Each row is shifted at random along 7 fixed directions that mean nothing.
Known rows, with every step that occurs:
V -> K -> W -> L -> D -> S: [ 123   38  282   52   -9  -14 -267  203  -68  221 -129   55   25 -138
  -52 -127  -84 -101   36 -134 -245   98   20  -43    9  345 -160  283
  -77  -14 -264   36 -198  -31  300 -128  -47   81 -120  256  -37  149
 -301  164  -26 -102  129   80  -85  217 -385  -63  -82  191   45 -114
   72   83   73  133 -121]
D -> L -> F -> E -> S -> W: [ -65  165   32    6   41  -52 -174  251 -206 -103  240 -154 -323 -249
 -259 -124  102  -43  200  228  -67   92    6 -161   64  298  200  155
  -86  271  -95  115   48  -36  231   30    3  189  -63   64   45    8
 -255  216   63  -85   47  121  145  -37  -24  258   49  275  259 -169
  165 -283 -270 -222  150]
L -> W -> K -> D -> V -> F -> E: [ -92  167   56   -8   36  -62 -133  325  230  140  115   41 -276 -333
 -180  -17 -113    5  -27   82 -288 -130 -207  -12  145  424 -197 -227
   20    1 -131 -121  -21   13  160 -290 -393  -39 -125  326  190  135
 -335  -22  262 -101  -38  -83  329  344 -596   -7  175  355   89 -170
 -206   87  102   46  -97]
V -> K -> W -> L -> F -> E -> S: [ 124  220  110  281   40  310 -335  135  174  -39 -284  277 -218   40
  100  113 -168 -176  -46  202  -39  262  145 -110   83   56  -47  249
  167 -337 -183 -142   18  120  283 -298  318   57   16  140  144  150
  -48  126   44 -291  -80  171  -61   93 -333  -31   46  324 -108 -161
 -121 -128   73   23  -56]
E -> S -> W -> F: [ -36   95  146    8  259  -36  -26   66   55  -73  153  219    3  -73
 -107 -323 -247  143 -209  202  -68  248   98  213  264   12  -41   78
   81  -50  -78   42  225   22  246    9  -65    3  267  164 -207  -44
 -182 -164  -13   53 -208  -16  248   54  -84 -479   79  109 -227 -163
  -35  122 -394 -115  202]
E -> V -> F -> D -> J: [  34   94  161  162  103  -39   80   20    8  169  116   53  -90 -273
  -73 -175  263   -3 -127  159  -61   36 -179  116  144  172  -82  168
 -186  117  -21 -231   79 -152  -37 -210 -126   81 -152  -82  196   61
 -468 -166  240  -10  -79  -99  257  140  -14   40  265  101  -11  -68
 -251  -37   -3 -101  129]
D -> W -> L -> E -> S: [ 129 -102  -36  105   88  -17 -183  277  -46   35 -217   94 -277 -311
 -288 -223 -110  139  150   64 -414   19 -143   15  221  478  300  239
   26  218 -210  175  -92  -65  185  206   60   80  -22  156   29  -42
 -248   81  210 -242   57 -176  376  -20 -412   35   63  272  123  -84
   39   70 -369  -29  -72]
W -> F -> E -> S -> L -> J: [ 193 -178   55  112   91   21  -51  -71   12   12  -24  305  125   43
   26 -117   26  140  -35  213    0  414  -41  110  161 -223  114  152
 -264  219 -250    1  137  -37  218   71 -124   13 -119  -47   67 -117
 -131 -150  141  -16 -432  132  225  -49   29  -51    0  138  -36 -213
   87   92 -200  -16   15]
F -> D -> J -> E -> S -> W: [   7   73  -62    1   54 -179  310  176  182  110  253  -93 -314 -211
 -275  152  125  -84  166  161   10   79  -77  -94  113  113    0   88
 -132  258   -4  -29  114  152   15  117 -130   74 -349  206  200  135
 -130   23  -48  -19 -113 -226  352   -6  -65  243   63   17  -13   12
  -54 -146   -9 -183  260]
L -> E -> S -> W -> K: [-105   61   45   95  409  222 -363  130    5  -95  -30  206   93  253
 -355 -214 -277  -47  117   37   61  317  158  164  -13  352   -8 -277
 -202    9   -7   24  -39  -98  336 -384  406  120  227  -11   35  -63
 -450 -132   12 -142   65  244   50 -111 -234 -159 -189  -60   21 -211
   -8   39 -133  -25 -159]
J -> E -> S -> L -> F: [ -80 -212 -154 -113  157  118   85  -50   -8 -278  146   80  -53 -161
 -113 -203   52  103   22 -108   94  306   17 -114  213   78 -191  -70
 -334  332  -27  220  244  174   70   55 -131 -181 -375   41  186  130
 -159   -6   43  180 -321  274  174 -178  -80  165   30 -173   29   82
   12 -287  -32 -277  184]
J -> K -> W -> F: [  30  137  110 -276   52   57   13 -107  -99 -246 -205 -160  -63   15
   47 -117   59   42 -169    7 -162  126  179  -81 -150 -133   69  184
  278  -20   -3 -125   57  212   19  181  -21   15   69   71  132  -20
  153   95  -53 -223  -29 -175  120  307 -263 -147 -203 -139 -109  -24
  -22  164  -60  234 -172]
E -> V -> K -> D -> S -> L -> W: [-363  -29  111  -56  455  257  115 -113  353 -122   90  -35 -433 -218
  161 -241 -249  116   11  -68  307  -85  465  174  100  -50 -431  159
  -73   41  239  127  112  105  -45 -469 -140   64 -128 -288   84   28
  -58  178  106  246 -334 -416   71  298 -279   95  -84 -261 -264  180
 -300   32   10  159 -202]
K -> W -> F -> L -> J -> E: [ 373  -55   58 -177 -154 -132  200  113  -32  170  179  -21    8 -344
  -43 -231  114    4 -135  -88 -354    0 -152   42  141   81 -121  352
 -111  248 -169  226  -85  185   33  301 -462   23 -209   94  -93   44
 -385  -25   12  234 -192  194  271  358 -338 -274   72  147   18 -119
  -82  417 -101 -182 -266]
K -> D -> S -> W -> L -> E: [-197  -53  -71  300  154  298   25 -188  210  221   74  195  -97 -180
 -108   99  -16  -86   44  219  -12  200  260   65  -76   25 -183  -31
 -297   30 -228  -67   28 -215  -21  175  117   88  225  136  -80 -207
 -191  113 -193  -80   61 -619  413   53    3   20 -121  -67 -100   86
  196 -197  356  227  152]
K -> D -> V -> J -> E: [ -76  210  171   99  176  -82   35   16  -14  177  -45  -22   18 -104
  -86   62  261 -191   61   26 -129   57  -73   31  207  243 -256  160
 -227  132   17  165 -143 -368  -15 -161  238  194  -63   67  384  307
 -372 -116  -37  128  148  328  -28  106 -138 -110   71   12 -157  -95
  -46  143  284 -195  -14]
E -> S -> W -> L -> J -> V -> K -> D: [-225 -178  -14  -34  322  224  237   63  229  -58   99  195 -349 -259
   25 -287 -237  188   38   83   72  358   71  124  381    5 -239  182
    5   35  -84   96  334  152   82  -68 -161  -24  -98   82   25   98
 -241   -7  -64  234 -179 -211  228  -75 -198   17  -80 -149 -245  -24
   50  -36   40  -89  142]
J -> V -> F -> L -> D -> S -> W: [-154  -18   81   -2   69   72   62  -92  -64   81   40  -40 -104    3
  -81  -78   40   -6   -3   98  119  261  -10   98   95  -64   38  356
 -182   64   27  -12  278 -219  104 -218   24  246  307  -65  127   82
 -388  102 -134  -37 -203 -194  -48  126  132  126 -225 -251  -95 -315
  -31   64  351  124  -23]
K -> D -> S -> L: [-111  -20   54  -63  187 -106  166   46  221   86  265  -48 -190 -429
  -69  -45  -44   31   45   82   40 -190  313   74  165    7 -359   73
  -62  225 -136  242  -37 -109  -81  156 -250  -69   17  108 -204  117
 -103   91  -43  194 -136 -532  373  182  -60  -28  157  -71 -147  138
   28   59  -59  -17  149]
L -> E -> V -> K -> W -> F: [  55 -203   84  133  167  280 -135  -18   15  -27  -96  202 -109 -128
   72 -197   20  -30  -62  -83   65  248   35  169  -48   99 -233   96
 -350  175  -14  -87 -121  -46   30 -195    7   87 -235 -275  241 -108
 -311   52  128  -74  -97  124  228  -47 -161  259 -117   40   14   19
 -179  -17   68  221 -337]
K -> V -> J -> E -> S: [-175   -3   48   32   11  110  349  319  159 -326  -56 -208 -375 -270
  263   87  180 -101   67   95  128  177  -79  -39  343  -84 -202  572
   88  -31  189   24  -41  312 -244  -74  -20  -33 -281 -118  405  309
  230 -102  -90  337 -102  178  147  -90 -129   45  -16 -235  -86  132
 -353 -129  103 -189  141]
L -> W -> K -> V -> F -> D -> J -> E -> S: [-137    2 -159  -64  275  294  310  -33  356  -61  158   21 -434 -261
  -55  -44 -228   82  201  -12   14  258  -53   26  146  -26 -301  -36
   -4  221  291   47  180  441  146 -407 -348 -126 -264   12  334   74
 -297 -124   25  264 -251  -67  182  174 -553   22 -130 -125 -191 -154
 -272  229  176   23 -146]
W -> K -> D -> J -> V -> F -> L -> E -> S: [  28   76  211 -191  225 -169   80  146  153  212  -53  191 -194 -332
 -236  -50   41  172  223  117  -73  -69   13  138  277  111 -309  -46
  111  254 -234  145  -25   54  -35 -288 -387 -124 -172   81  315  282
 -401  -61  106  210 -166 -289  142  132 -526   -6  116  -50 -140 -309
  -84  437  -84  -46 -130]
E -> V -> F -> K -> W -> L -> J: [ -17  -51  132 -129  109  145  133  340  187 -161  -48 -165 -416 -406
  183 -270  189  111  -88  165  -95  -57 -182   22  283   39  -30  465
  145    6   22 -163   55  138  -39 -131 -207   15 -297 -196  248  131
 -282  -53  168   32 -131 -101  218   38 -246  223  221   68   84  106
 -362  -30  -45  -42 -170]
S -> L -> F -> V: [-192   84 -240   30   62   78 -159   78  245 -327  158  -62 -357 -206
   83 -126  -99  116   49    5  265  -10  294 -170   98  -86  -93 -144
  -44   87  160  450  118  161  231 -264   61  -33   42 -124 -169   41
 -117  131  286  107 -411   18  230  280  169  135  189  220 -161   71
 -101 -271   16 -165   32]
S -> L -> E -> V -> K: [-157 -140  -68   -7  472  156 -203  105  133 -481 -370  -75 -197  292
  -56 -146 -265   56  343  -11  225  157  348  118   22 -201  172  400
 -147  106   75  350 -101  -89  275 -232  550  120  269 -408  -21  108
  -64   37   95 -136 -315  -41  -99 -156  113  352 -269 -102 -111   45
  -38  -76 -169    2 -295]
W -> L -> D -> V: [ -79 -267 -129  220 -226  -79 -106 -207 -158  428   -9  370  -76 -319
    1 -319   69  159  119  -67 -100  267 -140  -28    3  342 -185 -174
 -306  156 -407  185  -87 -233  -36  171 -227  -63 -125  218 -116 -115
 -165  216  350  -75   23 -516  359  250 -220   51   12  172   41  133
  347 -198  361  140  127]
F -> K -> W -> L -> E: [ -63 -128 -117   40  -55  419 -241 -205  310  107   11  176 -228  -42
   11   16  -79   74   -2  -12  176   99  252  -46 -230  -80 -136 -278
  138 -114   -8   75   48  349  108 -144  -68   59 -208 -128   34 -240
   90  296    1   32 -121 -235   42  336 -401   44 -206 -144    5  123
  -35  -71  170  178 -353]
D -> L -> W -> F: [ -23   42  -94 -146  210  -58   77 -182  -42 -119  155   67 -354 -262
 -191 -214 -178  184  180  145 -164  -34  134   90  -96  -21   75  202
   63  322   55  217    6  103  107   56 -258   59  172  -19  -38 -237
   57  109   29   64 -135 -359  123  226 -201   84 -112  102    6 -107
   93  159 -222   -3 -120]
K -> V -> J -> E -> S -> L -> W -> F: [-302   26  -60  264   41  192   14  -33  149 -166   40  159 -112 -210
   59  -88   59  -27  -66   17   95  305   58   44  101  120 -295   76
 -214 -105   61   30   56  228  -67 -292  -18   30 -111  -12  217  -46
   95 -160  136  332 -152  138  250  334 -182 -247  -76 -193  -78   60
 -228 -247  255 -185  210]
K -> V -> J -> E -> S -> L: [-206   66  356   23   -4 -250  -88  377 -341  -16  -75 -236  267  -17
 -200 -234  287  -65   57 -152 -202  170 -143   32  265  525   -2  406
 -301   80 -109  213 -228 -128   28 -133   92  211 -154   65  209  317
 -290 -194  115  322  184  508  -86  205 -165 -314 -127 -207  229 -153
  -37   12  -11 -394  143]
K -> D -> V -> F -> E -> S -> W -> L -> J: [-147   73  113  110  198    3   24  -56  114  355  174  271 -152 -173
 -218 -111  101   47    7  291 -129  -48  149  172  127  403 -169  -31
 -182   98 -207   27   10 -386 -163 -110  -95  105  170   90   74  -18
 -279  -58  161   85 -125 -509  443  389 -269 -194   98   80 -104 -166
  -37   -3  298  -20  195]
K -> V -> J -> E: [ -12  -78  260  -35 -146 -265  238  266  -48    6   60 -151  -11 -337
   24 -117  257    3   -2 -157 -146   31 -279   66  388  233 -304  397
 -133  267  -38  211 -195   81 -291   -8 -454  -31 -356   34  303  356
 -114 -144   62  563  -44  332  112  175 -201 -173   37 -146  -13  -33
 -278  162   26 -235  124]
W -> K -> V -> F -> L -> D -> J: [ -60    2  125 -170   49  -42   87  184  157  209   98 -111 -148 -287
  -24  -68  116  144  328 -203   56 -100   36   24   60  112 -377 -103
  -76  279   74  242  -59  265   75 -496 -581 -167 -288 -101  161  173
 -360  -57   94  476 -190  -75   16  309 -514  -96  -97 -154  -94 -201
 -147  317  126   69 -169]
V -> F -> L -> W -> K -> D: [  79 -157 -309  139 -156  413  164  -57  182  274  174  196 -180 -413
  -49  113  282  114  130  129 -103   28 -221 -144 -105  -46 -265   -2
 -306  199 -163 -298  217  136   22  -42 -669 -146 -301 -132   63 -186
 -336  -26   25  123 -307 -385  257  163  -92  421    2   42  160  -48
   67 -240  536  227   77]
W -> F -> K -> D -> E -> V -> J: [ -49  130  235  -88  127  106 -152  153   80 -112 -229 -135  -40  -32
  198    3  366   59   28  110  -53  142   60  -40   35 -244   25  283
  -87   39  104  -37   74  -83  317 -207  109  255 -297 -172  427  -61
 -154  -15  -84  -62 -111  279 -159   37  -67   87 -125   58  -26  -46
  -92  104   13  159 -346]
W -> K -> D -> V -> J: [-105  154   -8  162  170  159  -96   10  336   80 -253  118 -178 -211
  106  318   51 -125  124  106   96   91  -10   -8   64 -145 -317 -148
   59 -158  -71  -26  -34  107  148 -377  102 -116  -95  127  419  227
 -125 -101   -1  -26   -9  111   49  -28 -346    0   92  101 -262  -52
  -66   30  234   38  -70]
E -> V -> J -> K -> D -> S -> L -> F: [-318  121   69  346  316  349 -152 -454  -74  -66 -238  154  108  -36
  -55 -286   55  -62  -65  136  152  549   34   52   79    7 -171  114
 -237  -34  -68 -161   88 -118   31 -322  443  247   -4 -133  330  -53
 -392  -97  171    3   40  113  -41  194   49 -156  -64 -302 -148   20
   17 -122  123  -25   81]
W -> K -> D -> E -> V -> J: [-235    0  248   34  164   -7 -339 -296 -111  386 -258  222  316  140
 -355  -21  154   71  191   37 -101   43  183  174 -226  324  -20 -286
 -237  -17 -367  -25 -113 -206  -44 -276   44  115  -21  177  312 -163
 -233   21  118  -14    7 -376  -24  370 -451 -257 -279 -202   39 -215
  148   87  126  178  -92]
F -> E -> V -> J -> K -> D -> S -> L -> W: [-151  -73  313  171  128  -84 -252 -104  -44  290  184   53  231  113
 -384 -284   26    0   27  -44  -14  245  -88  112  127  461  -27  -77
 -477  264 -262   34  -34 -209   31 -252 -165  278 -282   42  151   68
 -470   72  275  175 -167   81   34  424 -277  -85 -132 -267  132 -129
   21   62 -147  -67  -31]
D -> J -> E -> V: [  19   62  122  -61  234 -192  268  -81   61  -90 -111   62 -145  -50
 -219 -122   71   -1  189   79 -212  175 -245   42  278   31  120  322
  -51  329   83  125  -54   78 -117   -9  172   17 -228  -56  442  176
 -140 -143  -32  177  -15  187  -54 -187 -121  125   70 -144  -97  -51
 -151  247 -229 -292   -9]
S -> W -> K -> D -> J -> V -> F: [-229  191  -30  231  269  180 -134 -147  516  -29 -166  245 -178   82
 -158  229 -201   -8   30  225  -18  156  128  161  -50 -200  -23 -178
   60 -249  -76  -99  285   61  175 -343  165   47  540  211  109 -112
 -164  -78 -204  -31 -150 -311  193  164  -94 -169 -149   68 -471 -223
 -115  -87  279  143  120]
F -> L -> J -> E -> V -> K -> D -> W: [  72  -78 -322  179  159  416  335 -130  229   22 -383   94 -321  -21
  -86  207  -85  -31  268  206  116  135   18 -122  361 -242 -116  467
  -64  211 -124   40   94  140  -42    8   40  105 -195 -362  386  212
 -215   20    5   94 -347    0 -115 -167 -133  211 -107 -196  -14  -67
  -41  239  209 -182 -282]
E -> S -> W -> K: [-257 -226  -23  -54  225  288   48   34   67   56  257    4  -30 -139
  -75 -214  -91  123   63 -108  108  362   10   60    4   61 -125 -148
 -226   48   13    8  288  291  302  -76 -213  -53 -248   57  -81 -117
 -294  -17 -153  209  -78   29  148 -115 -178   -8 -240 -223  -21   -1
  215 -195  -62   31  134]
J -> V -> F -> L -> W -> K -> D -> S: [ -60 -140   66  184 -263   27   58   18 -174  296 -119  157  -88 -458
  -61  113  291  -20 -238  247 -179  290 -408   -4  219    2  -27  360
 -184   -9 -479 -376  211 -200    5  187 -313   57  -64  196  335  178
 -356   70   78 -280  -38 -256  291  -31   46  370   75   72  229 -274
  119 -120  402   88  173]

Rows:
[-174   -2   -8  157  300  160  -99   64  390  -75 -103   27 -197 -105
 -157   58 -118   -7  198   37  -33  173  -16  139   35  -74 -135    3
 -154   49 -108   82   82   92  223 -208  -26   73  171   98  122   -8
 -384  -20 -185  134  -79  -35  173   -6 -158   45 -205   55 -298  -53
  -12  -86   77   79  -57]
S -> W -> K -> D -> L -> E -> V -> J
[ -66  211  226   86  -95 -323 -214  136 -301  253 -105   65  -71 -142
 -274 -217   95  -97    5  141 -159  199 -244  -27  117  490   -1   45
  138   41 -258 -132  -99 -281   89  -73  247  360   10  280  150   56
 -388  154  130 -291  356 -130  194  271 -118 -102   40  188   81 -233
   27   37  161  -37   37]
L -> D -> J -> V -> F -> K -> W
[-248   26  118 -114  195   88 -129  117  153   57   43 -118 -160 -181
 -140  -69   83   62   68  -70   69   80   14  -81  248  136 -325  -54
  -43  204   61  244   46   14  295 -273 -112  177 -477  -81  358  267
 -302   85   38  223  -61  342 -151  167 -330   80  -59 -136   35   -3
  -27   92   58 -150 -219]
F -> K -> D -> V -> J -> E -> S -> L -> W
[ -90   49  218 -285   77 -181   34  475    0 -302   11 -117 -238 -119
 -140 -192   54  146  -72   78 -204   26    8 -143  405  352   59  291
  -42  170 -102  186   87   89   55   68 -199  -51 -179  260  272  318
 -105  114   15    5 -280   57  189  -54 -301   67   95  106  107  -72
 -179 -141 -149 -177  106]
J -> E -> S -> W -> L -> F -> V -> K
[-136   38  115  176  -51  193  -65  279  256 -225 -424  -49 -283  -62
  128  209   49   -4  -22  284   56  331 -127 -109  427 -304   -6  473
  344 -181 -124  -36   48  243  173   -8  108   70 -153  -51  438  341
  149   11  -76    9 -101  232  -98 -179 -140    7  -50  -15  -39    1
 -178  -49  -26 -112  -24]
F -> K -> V -> J -> E -> S -> W -> L
[  31   58  180 -190  113  -19  185  306   32 -397 -372 -265 -401  -12
  129   14  125  -38    4  153  -86   73   63 -110  321  -38  131  751
   45   76  -18   54   -3   36 -104  102  156   74 -139   17  513  401
   -7  188   14 -247 -284  -70   79 -131 -270  267   12   83  -15   15
 -353  -61   -7  -52 -177]
J -> E -> V -> K -> W -> L -> F -> D
[-128  231  220 -184  230 -353   66  148   21 -101  -39    0 -297   -6
 -204 -311 -195  120  177  169   17   85  171   78  305  216 -136  139
  281  265   41  256  -61  -48   -9 -129   52  196  123  105  113   91
  -70  117   29   83 -123 -340  207  278 -301 -373  -59   -2 -257 -147
 -231  313 -170  -29  -43]
L -> D -> J -> E -> S -> W -> F -> K -> V
[-300  -14  136  -55  313   59  -33 -134  141 -138 -163  158 -342  -17
   13  -34 -231   40  -31   -1  206  205  272  172  266  -93 -212  219
   71  -63   39  147  295 -115   73 -401  147  149   70   12  358  295
  -40  179   26  -28 -265  -99 -100  119 -150  172 -189 -197 -328 -205
 -170  118  146   -2 -123]
J -> V -> K -> D -> E -> S -> L -> W
[  35  -64  148 -106  169   18 -232  156   61  113  332  136   85   38
 -362 -223   50  190  139   92 -104  -17  -18   79  -65  409   74 -156
 -280  236 -109  -76  128  -31  173 -400 -422  -43  -90   33  -38 -114
 -363 -121  162  133 -400 -169  161  333 -309   38  -26  -32  168 -306
  -95 -109  -57   63  122]
V -> F -> E -> S -> L -> W -> K
[-198  287  291 -178  115  115  -52  658 -178 -355 -140 -543 -317  197
   58  -84  111  -91  298  350   27  307   23 -194  266  150  447  658
   97   -4  167    2  -20  -30  180 -205  453  400  -35  -94  340  195
 -278  129  -33 -173  -56  232  -59  -72 -113  103 -183  118  179 -337
 -151  -96 -109   40  -91]
L -> F -> E -> S -> W -> K -> V -> J
[ -56   -7  105  101  302  361  158  291  261 -194 -214 -224 -318 -257
  203  -90  177  -29   24  229  -75  283 -249  -17  410 -229    3  639
  -55   66   70 -190  154  -46  281 -161  148  100 -155 -235  367  256
 -600 -183  -92  -48  -33  225   11 -356   25  302  102   48  -52   21
 -207    5   81  -32 -159]
E -> V -> F -> K -> D -> S -> W -> L -> J
[-129  -52  -44 -110  120   17   -7  223   51 -253   92  -36 -213 -332
  -79  -98  157   16  -65  -27   50  176  -23 -188  377  163 -276  -22
 -197  253  -60  210  178   79  170   26  -92 -129 -479   97  333  370
 -190   33  113   54 -221  417  217 -189 -178  206  214   20   82  104
  -76 -279  -57 -368  144]
J -> E -> S -> L -> F -> K -> D -> V
[-253  263  169 -180  505    1 -142  259  293 -199 -253 -180 -105   18
 -161   44 -166  -44  212   85   64 -133  372   35  136  114 -102  -57
   58  -90  -45  155  -77   55  222 -488  291  -13  144  154  277  280
 -262 -100   11  -51  -42  -64  -41   68 -510 -212   12 -142  -84 -107
 -159  216  -74 -118 -229]
W -> K -> D -> S -> L -> J -> E -> V
[-191 -173  -51   36  154  364  115 -380  322  206   85  177 -160 -110
  -98  116   94  151   99    3  211  263  116  -35   50 -257 -362 -271
  -62  289   34   71  277  225   60  -73 -252   73 -503 -191  331 -101
 -126  158 -216  368 -152 -102  -27   30 -140  162 -242 -345 -174   33
   93    6  230   73  -89]
F -> K -> D -> J -> E -> S -> W
[ -77  -69  155 -120  180  -38  -20  357  279   62  447 -131 -282  -51
 -184   -5  -39   41  214   18  165  -18  127   21  163  208  -57 -120
 -143  223  -22  192  172  178  158 -193 -381   23 -328   62    8  167
 -179  184  -50  258 -319  -25  180   41 -376  155  -83  -98   -8  -70
  -32  -76 -308 -119    0]
F -> E -> S -> W -> K -> D -> L
[-158  153  262  230   55 -178 -294   93 -206   87 -147   -8   88   22
 -237 -231 -120 -129  -55  312  -49  383  -45   19   95  316   63  207
  -84   17 -390 -263 -114 -346  183   95  245  335  295  351  -15  -65
 -253  153   38 -446   83 -342  330  183  -11 -286  -96  108   44  -90
   87 -100  -53  272  177]
L -> D -> S -> W -> F -> E -> V -> J -> K
[  34 -396  254   73  -12 -128   66  167  171  258  181   42 -160 -304
  -64  -83   47   66    7   20   84   25 -141   93  361  160 -206  207
 -348  409 -401    6  -35  -40 -149   69 -640  -16 -623  -55  168  246
 -211  176  256  221 -416 -138  343   21 -181  375  102  -12  136   36
  -92  -37 -208    5   39]
F -> E -> V -> K -> D -> S -> L -> J
[-145  173   55 -208   46  -31  132  413  233 -369  -19 -263 -517 -350
   37  -35  147   69  -11  114  -75  -52  112 -172  253   57 -159  197
  302   44   29 -123  194  229  -24  -44 -373 -234 -128  127  254  387
  141  -12  116  -75 -206 -288  365  155 -313  114   68  -61 -121  101
 -315 -111  -70   46  205]
J -> K -> V -> F -> D -> E -> S -> W -> L
[-182  -67   69 -198  390  -82  -45  243  138 -131  383 -207   26 -341
 -343 -415 -126   -2  135 -103  -53  -65   66   27  128  420 -106   46
 -432  343   30  198  -65   32  266 -282 -131  -70 -147   73 -114   74
 -467 -209   58  251 -109  175  132   82 -133   14  134 -248  232   70
  -73  -13 -238 -235  118]
D -> S -> L -> J -> E -> V -> F
[  82  219  -64   53  207  171   74  -13  168  -82  -62  111 -252 -359
  -16   19  110  -69  -80   36   29  183  -43 -152  379  -56 -597 -130
   92  259  -18  -52  157  -24  133 -173 -189 -218 -236  -46  400  534
 -382 -139  125  -17  -78  343  114  -67 -223   90  253  -25 -279  -18
 -109  229   69 -110  -23]
J -> K -> D -> V -> F -> L -> E -> S
[-153  172  370   26  176 -124 -178  425  234  -31  108 -243 -127   97
 -155 -138   64  -90  120   72  -18   40  -31  -12  264  372  101  181
 -193   26  -58   33  -16  -87   80 -360   33  252 -188   86  223  287
 -310   89   95   70 -124  132  -21  217 -345   37  -13 -143   30   -5
 -211   -5 -222 -100  -99]
F -> E -> V -> J -> K -> D -> S -> W -> L
[-165 -142  -71  144  117   69   35 -154  166  319  255  345 -114 -396
 -217 -165  112   19   27  -37 -103  173   -3   97  253  353 -426 -337
 -332  189 -266  114  246 -210  -51  -37 -219  -21 -314  268  151   56
 -482  -14   92  226  -14  -85  371  140 -224  -24   56  -57 -154   29
   83  -47  224 -215  158]
K -> D -> E -> S -> W -> L -> J -> V
